-.03,.16,-.09,-.17,-.18,.13,-.03,.11,-.15,.25
.22,.24,.24,-.12,-.06,-.26,-.01,.15,.03,.04
.41,.51,-.07,.10,-.40,-.63,-.55,.35,-.04,-.48
->
.25,-.15,.11,-.03,.13,-.18,-.17,-.09,.16,-.03
.04,.03,.15,-.01,-.26,-.06,-.12,.24,.24,.22
-.48,-.04,.35,-.55,-.63,-.40,.10,-.07,.51,.41

.10,.54,.15,-.11,.05,-.35,-.12,-.07,-.63,.28,-.10,.20
-.16,-.15,.00,.00,-.01,-.08,-.10,-.05,.28,.13,-.06,.02
-.20,-.29,-.15,-.06,-.03,.20,-.08,.06,.04,-.25,.04,.44
-.01,.14,.04,-.07,.08,-.22,.09,.10,.07,.40,.05,-.36
.00,.12,-.01,-.26,-.04,-.19,-.09,-.13,.04,.18,-.39,.21
-.01,-.13,-.02,.14,-.04,-.25,-.01,.05,.01,.03,.00,.11
-.12,.19,-.15,-.16,-.07,-.13,-.09,-.15,.24,.24,-.10,.01
-.23,-.26,.02,-.05,.03,-.20,.07,-.06,.20,.09,.15,.13
->
.20,-.10,.28,-.63,-.07,-.12,-.35,.05,-.11,.15,.54,.10
.02,-.06,.13,.28,-.05,-.10,-.08,-.01,.00,.00,-.15,-.16
.44,.04,-.25,.04,.06,-.08,.20,-.03,-.06,-.15,-.29,-.20
-.36,.05,.40,.07,.10,.09,-.22,.08,-.07,.04,.14,-.01
.21,-.39,.18,.04,-.13,-.09,-.19,-.04,-.26,-.01,.12,.00
.11,.00,.03,.01,.05,-.01,-.25,-.04,.14,-.02,-.13,-.01
.01,-.10,.24,.24,-.15,-.09,-.13,-.07,-.16,-.15,.19,-.12
.13,.15,.09,.20,-.06,.07,-.20,.03,-.05,.02,-.26,-.23

-.77,.27,-.62,-.13,.06,-.25,-.05
-.18,.02,-.11,-.16,-.11,.27,.15
-.12,-.21,-.16,-.23,.06,.07,.10
.06,.23,.22,-.11,.41,.35,.03
.26,-.27,.23,.23,.05,.09,.21
->
-.05,-.25,.06,-.13,-.62,.27,-.77
.15,.27,-.11,-.16,-.11,.02,-.18
.10,.07,.06,-.23,-.16,-.21,-.12
.03,.35,.41,-.11,.22,.23,.06
.21,.09,.05,.23,.23,-.27,.26

-.40,-.05,-.11,.12,-.38
.06,.69,.11,.02,-.40
-.28,.42,.28,.12,-.22
-.35,.38,.24,.07,-.35
.37,.18,-.10,-.36,.44
.19,.06,.21,-.39,.45
.52,-.33,.21,-.40,.00
.71,-.38,-.03,-.10,.30
-.41,.38,.11,.02,-.27
->
-.38,.12,-.11,-.05,-.40
-.40,.02,.11,.69,.06
-.22,.12,.28,.42,-.28
-.35,.07,.24,.38,-.35
.44,-.36,-.10,.18,.37
.45,-.39,.21,.06,.19
.00,-.40,.21,-.33,.52
.30,-.10,-.03,-.38,.71
-.27,.02,.11,.38,-.41

-.01,.03,-.03,.14,.19,.10,.06
-.02,-.07,-.30,.12,.17,-.05,-.41
.03,-.07,.25,.07,-.02,.09,.09
-.11,.16,.34,-.48,-.13,-.01,.01
.00,-.05,-.28,-.02,.01,.20,-.02
.01,.01,.29,-.28,.14,.10,-.17
.02,-.06,-.07,-.43,-.08,-.07,.30
-.02,-.17,.57,-.10,-.03,.19,-.30
.10,.07,-.41,-.27,.06,.31,-.13
.08,.02,.71,-.05,-.23,-.13,-.01
-.08,-.10,-.50,.46,-.04,-.12,-.14
->
.06,.10,.19,.14,-.03,.03,-.01
-.41,-.05,.17,.12,-.30,-.07,-.02
.09,.09,-.02,.07,.25,-.07,.03
.01,-.01,-.13,-.48,.34,.16,-.11
-.02,.20,.01,-.02,-.28,-.05,.00
-.17,.10,.14,-.28,.29,.01,.01
.30,-.07,-.08,-.43,-.07,-.06,.02
-.30,.19,-.03,-.10,.57,-.17,-.02
-.13,.31,.06,-.27,-.41,.07,.10
-.01,-.13,-.23,-.05,.71,.02,.08
-.14,-.12,-.04,.46,-.50,-.10,-.08

-.14,-.02,-.26,-.09,.04,.02,.33,.08,.02,.08,-.15,.09,-.15
-.01,-.08,-.33,-.10,.03,-.05,.77,-.03,.00,-.15,-.43,.01,.04
-.13,.04,-.19,-.05,-.01,-.01,-.07,.04,.00,.01,-.01,.00,-.17
->
-.15,.09,-.15,.08,.02,.08,.33,.02,.04,-.09,-.26,-.02,-.14
.04,.01,-.43,-.15,.00,-.03,.77,-.05,.03,-.10,-.33,-.08,-.01
-.17,.00,-.01,.01,.00,.04,-.07,-.01,-.01,-.05,-.19,.04,-.13
